(52) [-16  35  20  27 -52  33  17   7   2  36  20  16 -66 -20  14 -11 -13 -36
   3 -20  -8 -69  31  -7   1  38 -14]
(53) [ 12  21  30 -12 -27  -6  -4  -1   5  10   4   3 -22   9  17 -10 -28   7
  10  -8  19 -14  12   5  -3   6 -27]
(51) [ 11  32 -17  -4 -12 -10  22  -3 -26   0  12  11   2  17  21  20  17 -22
  23  -6 -11   4 -15  14  18  13   3]
(52) [ -7   7 -48   8 -29  -9  45  19 -11  16  20  -2  -8  21   6  22 -23 -14
  63   2 -34  19 -17  12   2   1 -44]
(53) [ -3  31  16 -29 -23 -20 -33  11  38 -15  21  38 -16  -1   3 -19 -18 -12
  -4  -9  40  -4  20   1 -15  -6  31]
(48) [ 28  41  18   5 -17  -7  -8 -16   1  -7  -1   4 -16  13   8  28 -12 -24
  24  17  -6  16  23  -7  14  12  12]
(48) [-18  30  -9 -52  46  -4 -16  18  11  24 -30  72 -22  10  15 -22  17 -31
 -53 -35 -14 -14  20  32 -15   4   2]
(53) [-32   5  14 -30 -45  -1  -8  24  27  12  37  19 -28  -6   0 -53 -37   6
  13 -35  43 -19   5   2 -31 -10 -21]
(48) [-18 -65 -14 -16  31  30   0 -16  -6  32 -48 -46  35 -21 -31 -26 -15  63
 -19  -7   3  32  -3 -10 -26 -29 -67]
(55) [ 36  23 -13  -5  23 -34  -3   2  30   4 -36  -8 -26  22   1  43  -1  13
   6  25 -34  45  -2  -5  19  -1  -5]
(51) [  5 -24  15  21  51  -4  -2  -1 -17 -31  -2 -18   7  33 -20  21  -1 -33
  28  32 -56  58  -1 -12  12 -11  21]
(51) [ -2 -10  62  -9  -9  20  -1 -10 -32  12   5 -10  -5   6  20 -41 -22  12
  -8 -24  24 -37   7  11  -8   5 -43]
(51) [-10 -57   5  34  20 -16 -31  24  64 -33   5 -31  -6 -17 -46  -2 -15  28
 -11  38  -2  20  -2 -35 -12 -26  39]
(55) [-35 -10 -29  22 -41  11  -2  11  38  -5  43 -21 -20 -52 -32 -20  45  13
 -13 -15  33 -15 -25 -43   0   3  67]
(52) [ -8  -9   1  37 -42  22  13  -6 -14  -9  31 -15   9 -10 -10   8 -28 -21
  43  17   0 -11  15 -13  -4   4  -3]
(48) [ 23   7  17 -12   8  30 -12 -49 -32  12 -43 -14  34  -4  -2  12 -16   8
   0   9   7  25  35  -4  -3  -3 -30]
(55) [-82 -11 -32 -17 -13  79 -18 -16 -24   3  31  52  42 -49 -43 -52   6 -74
  -6 -35  23  -4  51 -14 -50 -11  44]
(51) [  8 -12  63 -30  61 -22 -53  16  32 -17 -30  36 -12  19   7 -31 -21   5
 -60   2   9 -15  27  19 -17 -13   8]
(55) [ 27  11   7 -49  30 -30  15   2 -25  24 -37   5   6  42  39  -2  -7  35
  -7 -20  -5  13 -25  42   6  -5 -72]
(48) [ 32  45  31 -21  19  -7 -12 -19 -10   6 -31  14 -23  39  12  25 -25 -32
  23  12 -33  45  36   4  10   6 -19]
(51) [ 26  20  32  15  -6  -8 -22  -8   3 -25  -1  28   9  10  14  22 -30 -29
   1  30   6 -25  39  12   2   8  18]
(51) [ 29   7  50  33 -33 -19 -25   2  17 -41  26  10   5   4  15  13 -41  -9
   7  36  31 -47  27   5   2   7  26]
(55) [-42   3 -22 -37  33  34  32  -6 -61  30   3   7  -1  16  -2 -31  44 -37
  11 -53 -38  41 -23   6  -1   1 -17]
(53) [-34   2 -32 -36  19  50 -10 -29 -22  22 -26  18  28  -6 -38  -9 -18 -42
  24 -11 -22  73  47 -13 -32 -20 -17]
(53) [-27   0 -44   6  -1  51  -3 -35 -17   5  -8  -4  30 -34 -43  12  22 -35
  13   3 -12  46  28 -33 -10  -5  34]
(53) [ 21  59  44 -18 -36  25   2 -46 -69   0  14  23  21   5  43  -6  14 -34
   4 -26  40 -36  20  18  15  28   6]
(51) [ 20  -4  67  10  24 -14   8  -2 -52 -35  27 -13   1  56  24  -2  -8 -31
  36   9 -25  15 -16  13  22   3   0]
(48) [-31 -62  -2  -5  16  14 -15   3  -2 -21  11 -11  50  -5 -32 -30 -32  11
  11   8  15  27   4  -4 -34 -37 -10]
(52) [ 33 -54  14  14  47 -25  -6  -5 -22 -35 -24 -22  70  15  13  16   0  47
 -28  33   9 -11 -26  27   8 -17 -12]
(55) [  8 -17   5  29 -23  -5  -2  10  24  -5   4  -9  -1 -10  -2  10 -36  17
   5  25   8 -31  12  -1  -7   0 -15]
(48) [ 26  31   1 -33  16  10   4 -27  -3  54 -66 -18 -29   0  10  10   9  34
 -21 -18 -14  25  10  -4  10  10 -56]
(53) [ 51 -12  56  40  30  -2 -20 -45 -37 -52 -11 -46  41  11   0  37  24   3
  -2  47  -1  21  -2 -19  36   4  50]
(48) [ 20   7   2  10  23 -15   9  11  28  25 -36 -22 -56  23  -6  28 -19   8
  14  19 -58  35   5 -12  13   4 -37]
(52) [ 16  37  36  15 -14  11 -20 -14  34  16 -16 -15 -68 -11 -12  11  -3 -12
  -3   8 -14   9  35 -39  13  20  19]
(53) [  7   8   1 -11  13   1 -11  -9   3   1 -18   7   2   7  -6   8 -12  -9
   4   8  -9  26  19  -2  -4  -5  -4]
(52) [ 21  -9  11  -5  39 -12  -7  -5  12  14 -43 -25 -14  -5   4   4  35  47
 -51  -2  -5  -1 -20  -4  17   4  -4]
(52) [  3  50  28 -26   4  -4 -15   7  25  26 -15  30 -67   5  15 -13  10 -17
 -29 -26  -6 -15  20  -1   5  20   7]
(53) [-15 -42  24   7  13  16  20  -3 -52  -5  18 -26  28  10   7 -29   7  11
   6 -15   1 -12 -29  10   0  -5 -25]
(51) [-22 -13   0 -15 -14  30  14  -8 -16  38  -7 -19  -6 -20  -1 -35   3  27
 -11 -35  16 -15  -6  -3 -12   2 -45]
(52) [ 22  16  12   2   5 -19 -30  -6  26 -33  -4  13   4  22 -16  31 -43 -31
  36  43 -13  52  38 -10  -4 -15  24]
(55) [ 38  32   7   4  11 -10 -29 -15  37   1 -47  16 -17   8  -6  47 -38 -14
   1  43 -23  25  57  -7   1   2  -2]
(51) [ 32  24  34  38 -33   4 -12 -18 -10 -28  12  18  15   4  15  35 -43 -38
  24  42   7 -37  48   7   6  16  14]
(55) [-27 -17  16  18  -3  35  -1  -8 -36 -18  30  11  26  -7  -9 -18  -3 -44
  10  -2   1 -18  18  -2 -11   1  23]
(48) [ 16  31  23 -27 -21  12 -18 -39 -28  -9   1   6  31   3   8  -2  -9 -10
  16  -5  37  22  23  -1  -3  -3   5]
(55) [ 50  19  44  12  16 -33 -26 -14   2 -42  -7   0  10  24  17  32   0  -3
  -5  36   5   5   7   4  24   4  38]
(48) [ -8 -28  20 -63  55  21 -13 -25 -37  24 -50  -8  36  24  -8 -37 -27  23
  -4 -23  -3  64  13  14 -28 -33 -73]
(52) [ -8  27  50 -21 -20   1  -2   6 -30  -7  38  37 -12  20  35 -38 -10 -34
   3 -32  26 -44   6  26  -5  13   0]
(52) [ 15 -11   2  46 -34   1  30  -1 -20  -7  21 -32   4  14   4  31 -38  -6
  60  32 -23  -2  -2  -2  11   6 -33]
(53) [ 27 -38  63  44  13  34 -29 -62 -35 -47  -4 -79  45  -7 -40  17  -5   5
  29  49   4  63  19 -55  14 -14  38]
(55) [ 42  26  36   0   7 -18  -9 -12   3   1 -26  -8 -20  18  21  21  -6  13
  -8  14  -4  -2   8   4  20  12 -11]
[ 28   9  33  28 -17 -11 -29  -9  25 -31   6  -2   0 -11   0  19 -11   0
 -10  33  24 -23  22 -13   9   7  42] : (55)
[ 17  66  25 -66  26   3 -26 -27 -19  18 -39  56  -7  26  24  -4  -3 -37
 -16 -25   1  27  43  23  -5   6 -10] : (48)
[-11 -13 -39  -5  17  -1  42  19  -6  42 -22 -17 -27  22  -2  10 -12   9
  29  -8 -59  32 -20   8   1  -3 -71] : (55)
[-14 -12 -21 -24   0   8   7   0   6  32 -17 -14  -1 -23  -2 -25  24  46
 -31 -32  22  -8 -23  -1  -7  -4 -25] : (48)
[-22  28  -4  22  -1  39  16 -14  -6  27   4 -27 -68 -17 -27   4  53 -41
  10 -18 -50  32   1 -52  24  27  39] : (55)
[  0  15  19 -24   2 -14  -4   7 -13 -11  16  26   4  24  19 -15  -7 -17
   7 -13  10  -1  -3  21  -3  -3  -1] : (52)
[ 30  39  51  11  14 -10 -28   8  35  11 -34  40 -58   7  24  16 -25 -23
 -43  17 -18 -56  54  12   6  28   1] : (52)
[ -2  28 -26 -10 -31 -11   6  10  37  26   1  -1 -40 -26   5  -3  30  29
 -22 -23  22 -20 -19 -12   8  13  11] : (48)
[-12  14 -22  -1 -20  32  20  -6  -8  50 -22  11 -17 -23   8  -3  -5   1
 -14 -21  -6 -39  20   7  -8  19 -45] : (51)
[ -6 -16  11   3  12  -5  -5   2 -15 -26  21   2  24   2   3 -12  21  -4
 -11  -3  14 -10 -18   5   3  -4  32] : (53)
[ -5  -3  10 -17 -38 -17  43   5 -55  -2  59 -37  12  10  39 -40  55  44
  13 -55  50 -26 -92  15  25   8  -8] : (48)
[-19 -35  14  19  50  -8 -16  31   3 -43  15  40  15  35 -16   3 -44 -64
  19  35 -49  13  29  17 -20 -18  20] : (48)
[ 28 -15  -3  64  -6  -6 -14 -15  34 -34  -1 -52  -1 -29 -31  47  27  19
  -4  53  -5  12  -6 -49  28   5  69] : (53)
[-13   7 -70   2 -34  12  32 -13 -12  12  14 -26  21 -21 -18  19  33   8
  35  -8   1  39 -29 -20   8  -2   8] : (51)
[  0  12  18   1  -9  13  -4 -12   7  15  -4 -25 -34 -14  -8  -9  21  10
  -8 -13   3   7  -2 -28  10  10  11] : (52)
[ -4 -27  36   2   7 -24   1  24   6 -16  28 -24 -19  17   6 -30   4  26
  -1 -10   9  -6 -39  -1   5  -8   1] : (51)
[-33 -49  -3  12  33 -28   6  58  23 -27  36  11 -17  31 -15 -19 -22 -20
  21   9 -40  12 -24  10 -14 -22   6] : (48)
[ 34  27  50 -24  -5 -10 -11 -17 -12  12 -20   1  -9   8  37 -11   0  30
 -30 -16  34 -33   2  17  10  13 -25] : (55)
[-21  10 -54 -35 -55  37   0 -34   0  36  -8  -9  39 -59 -16 -21  15  42
 -10 -35  69   3   4 -16 -24  -9 -16] : (51)
[ 22  12 -14 -26  -1 -44 -30   4  42 -27  -3  13  22  -7   3   7  16  37
 -28   7  49   9 -17   4   1 -15  42] : (55)
[-34 -67  30  11  89   3 -19  57  68  39 -56   1 -81  -3 -26 -40 -20  25
 -80  -3 -65 -32  16  -3 -24  -7 -41] : (51)
[-12 -27 -23  11   4  29   7 -25  10  29 -23 -74 -12 -49 -37  -9  64  60
 -30 -17   7  30 -35 -54  14   0  14] : (52)
[-18 -24 -19 -26  19  -5  19  12 -33   1   7  12  37  21  11 -20  -2   4
   9 -19  -1   8 -26  32 -12 -16 -33] : (55)
[ -9   7  19   6 -38  44  -7 -38 -23   3  13 -24  11 -23 -20 -11 -10 -13
  27  -4  23  18  27 -32  -7   1   5] : (53)
[-10  11  -7 -10   2 -12   3  19  10   1  12  21 -17   3   9 -10  15  -8
 -12 -15   1 -16 -11   9   1   5  13] : (48)

<35> [ 49  17  11 -29  -6 -10  18  23  19  39 -14  -3 -22  12  19 -22  12 -12
 -26 -20 -76   7  35 -46  22 -19  33]
<33> [ 66  44  21  11  10  -8  11  15   4  22 -17  15 -65 -14  22  27 -14  -1
 -10  45   9 -68  30 -68  18  10  22]
<28> [ 10  28   6  -6   7 -11   9 -13  19  16 -11   2 -20 -23  26  13 -12   9
   5   9  -2 -22  31  15   9   3   1]
<35> [-24  -9   4  -6  16  29 -26   7  15 -30  28  34  -1  -4  -7  -6  27   2
  53  22  66 -11 -46  39 -12   4 -46]
<29> [-40 -27 -41 -20 -15   5  37  29  20  13   6  -5  30 -15 -21 -32   1 -12
 -36   7   3  34  -6   6 -27 -41 -14]
<28> [ 23   6  -7  27 -27 -38   3 -10   4   0 -35  -3   5 -28  44  24 -55  17
  17   6 -17 -73  19 -17  31  -5  -7]
<29> [ 30 -13  -1 -48  23  -5  41  10  27  13  45  -4 -37  36 -19 -13  64  34
 -31 -47 -34  24  48 -24  25 -15  49]
<33> [-28 -18 -46  -2 -19 -11  23  12   1  17  18  -1  39   5 -16   3  -2  11
 -12  23   6  17 -10  19  12  -9 -23]
<35> [-54 -14 -14  25  11 -23  35 -32 -12 -47 -31  14  -9 -21   5  14  14  37
  27  26  67 -25   9  53 -32  21 -18]
<35> [  6  13  22 -29  18  10   3   3  30  -1  -8  19 -28  -9  20 -24  30  -3
  20 -11  -7   1  13  18 -10  -9   0]
<29> [  9 -24  56  38  11  21 -66 -33 -41 -69  -6 -23  -6  12 -10   4 -19 -11
  21 -68  10  -9 -29 -27 -24  18  27]
<35> [ -8  11  27  -5  11  38 -35 -12 -30  23   9 -49  17  15 -39 -15 -15 -55
 -63 -45 -42  97  -5 -13 -40   3  42]
<28> [ 40  14  -8 -20  -9 -16  10  15  14  38  13   5  -3  21  13   5  11  11
  -4   3 -47  -5  19 -18  48  -1   8]
<28> [ 33  33   2 -25   9  -8  10  -2  21  44  17  -3 -19   4  13  14   5  10
 -14   1 -33   2  38   0  34   3  17]
<35> [  7  15  -5   3  -6 -30   1 -33  30   2  -4  -7   0 -37  45  29 -43  35
  26 -15  -4 -58  38  33  35  -5 -10]
<29> [-11 -18 -48  13 -42  -9  16  39 -19  31  -6  -5  54  11 -19  -7 -25 -23
 -33  40 -21  20 -31 -29   8 -16 -21]
<29> [-32 -17  16  11 -13  -9 -26 -40 -13 -24 -37 -33  42  -9  18 -17 -31 -10
   8 -69 -47  31   3  41 -19  -3   8]
<33> [ 15  10  16  15   7 -13  17 -16  -9  -6 -27 -20 -32 -18   7  11 -21   3
 -29 -13  -4 -21  38 -33 -15   1  38]
<29> [ 28  -7 -24  -7 -15 -16  23  23  -9  31  19  -6   9  35 -16   6  13   9
 -31   6 -39  11  10 -41  37  -2  18]
<29> [  2   8 -12  16 -21 -17  -4  -5 -15  18 -18  -7  26   2  11  13 -27  -4
  -1  14 -24  -2  -2   2  17  10  -8]
<33> [ 13  -2  26  56 -15  -6 -13   9 -52 -36 -75  10 -14  -4  10  -2 -25 -32
   9  33  13 -40 -30 -60 -36  19   4]
<33> [  1   4  11 -29  19  12 -25 -20  22   2  47   0   3  15   0   5  25  20
  26 -37  -7  21   4  47  26   7  -3]
<29> [-31  19   3 -21  14 -17  21 -44  36   4 -20 -13  -6 -41  36  -1 -10  22
   7 -31 -11   5  54  74 -10  -7   3]
<28> [-21  36  -3  12   3   3  -4 -21 -12  29 -17 -15  10 -22   2  20 -32 -20
 -19  32   9  23   9  32 -17  18  -6]
<28> [ 13  69 -11 -11  -4 -20  16  -8  14  74 -26   7  -2 -18  38  23 -19  -8
  -4  60 -32   4  36  37  27  21 -14]
<28> [-84  21 -10  15  15  26  -5 -31 -22   4 -17 -14  28 -33 -24   4 -18 -33
 -18  41  59  68 -18  82 -71  22 -27]
<28> [-22  12 -28   7 -23 -17  12   6  -5  25 -29  13  35  -5  16   1 -11  -7
  12  47 -10   6 -12  34   7   8 -36]
<29> [  4  20  13 -13   4  20 -22  27   6   6 -14  50  -3  12  15 -22  38 -24
  53  49  10   3 -44  24  -2  15 -44]
<33> [ 18   7 -40 -10   5 -10  32  26   3  29  53  32 -11  33 -23  33  43  38
   4  70  38 -17  -4  -5  50  21 -19]
<28> [-53  -3  -7  33  -4  21 -21 -15 -43  -9 -13 -22  38  -9 -33   5 -31 -36
 -24  21  34  49 -36  22 -51  16 -12]
<35> [-36 -25  -4  45  -4   6  -4  -6 -43 -44 -20  -3  12  -5 -26   7 -15  -9
  -2  22  57  -5 -35  -9 -43  14  -9]
<35> [  0 -14  -2  20  -8   0  -5  12  -7 -25 -10  15  -2  -7   2   2  -8   0
  19  20  31 -37 -24 -18  -6  -2 -17]
<33> [-16  -5   3   0 -15   6 -50 -19   6  -3  10  -7  51  -1  17  -2 -26  -7
  40 -31 -24  13 -29  51  20   0 -31]
<33> [ 43  35 -31 -10  -8 -16  35  32  27  58  21  15 -25 -13  10  30 -15  13
 -22  68   8 -48  27 -38  45  -8  -7]
<33> [-54 -45   3  24  -9   7 -23 -16 -41 -54 -22  -5  46  23 -20 -24  14 -11
  23 -30   6  43 -48  33 -37  13 -14]
<35> [  4  19  35  -2  10   5 -17 -25  18  -9 -30 -15 -20 -39  32  -9 -30 -14
   5 -38 -14 -14  26  11 -23 -11  15]
[-13  -5 -26 -42   8  29  33  64  36  21  25  49 -12   4 -21 -41  61 -17
   2  61  38  20 -31   0 -19 -27 -38] : <29>
[-29 -16 -27 -26  -6  -1  22  23  13   4   3  32  23  20  -4 -29  52   6
  25  23  -1  30 -22  41   1  -5 -34] : <28>
[ 21  -7 -27 -17  -7 -53  92  30  13   6 -46  41 -41  19  25 -16  66  43
   5  39 -22 -39  45 -26  21  -2  11] : <35>
[ -6  -8  16  30   2 -11  15 -16 -30 -29 -46 -20 -19 -11  -3  -1 -17  -7
 -27 -15   2  -7  18 -33 -39   5  35] : <33>
[ 42  21  -7   4  19 -13  -3  -7  -9  11  58  28 -30  44  -9  61  39  55
  35  46  38 -40   3   2  72  51  -6] : <33>
[ 31  17  26  -9  26   8   1   1   3  -5  10  15 -49  12  -1   7  33   9
   7   5  15 -15  13 -21   4  15  19] : <33>
[-30  37  36  56  11  18 -31 -34 -37 -23 -65 -13 -16 -57  10  19 -65 -46
  -3  40  60 -16 -13  10 -74  27  -6] : <28>
[-19 -16 -25  26 -13   1  -9  -4 -37   2  23 -20  37  19 -36  24 -19  -1
 -23  13  16  24 -24  -5   4  15  -3] : <35>
[  9  14 -22 -21   6 -14  37  -3  28  35  28 -16 -15 -15  -2  18  -8  24
 -38   0  -5  -4  50  -2  21 -14  19] : <33>
[  3  -7  -2  14  -7 -10   3   3   4 -19 -15  13  -7 -14  15   4 -10  10
  22  13  21 -44  -5  -8   2  -3 -14] : <35>
[ -1  16  31 -24  16  15 -24  -2  15  -8 -17  33 -10  11  25 -28  45 -11
  55  -4 -12  16 -17  45  -6  13 -21] : <29>
[ 42  -4   1 -30  -8  -7   3  31  -7  29  12  19   6  70  -4 -22  63   1
   7  -9 -76  37  -7 -25  47  10  13] : <29>
[ -9  30 -33  11 -38 -36   8  -3  -7  52 -44   2  51  -7  37  13 -38  -9
  10  48 -49   4   3  39  32  14 -35] : <29>
[-13 -29  50 -39  48  56 -22  13  27 -62  28  28 -47   9 -22 -57  80 -11
  33 -52  43  26 -29   9 -55 -19   6] : <29>
[ 16  -8  -2  -6  -4   0  19  31  -8   4 -12  15 -13  22  -9 -21  31 -10
 -11  16 -14   7  -7 -39  -5  -5   9] : <35>
[  4 -11 -11 -19   1   8   2  13  -1  16  34  -5  12  31 -25  -7  26   1
 -18 -13 -20  39  -5  -6  15  -3   9] : <28>
[ 23  -8 -43  12 -28 -61  70   9 -18  28 -27  -8   2  22   7  19   1  37
 -38  22 -47 -22  48 -43  42   4  28] : <35>
[  6 -12 -15  -5  -5  -7  29  27 -11   5  -4  17  -5  28 -15 -12  37   2
 -10  25  -5  10  -7 -26   3   3   4] : <35>
[ 12  14  54  13  33  28 -22 -10  -6 -39 -21   5 -58 -22   2  -5   2 -20
   7  -9  42 -23   0 -26 -49   7  21] : <28>
[-13 -35 -50 -25 -21 -22  58  17  11  30  23 -36  30  12 -29 -17   1  14
 -74 -35 -50  44  36 -24  11 -41  32] : <29>
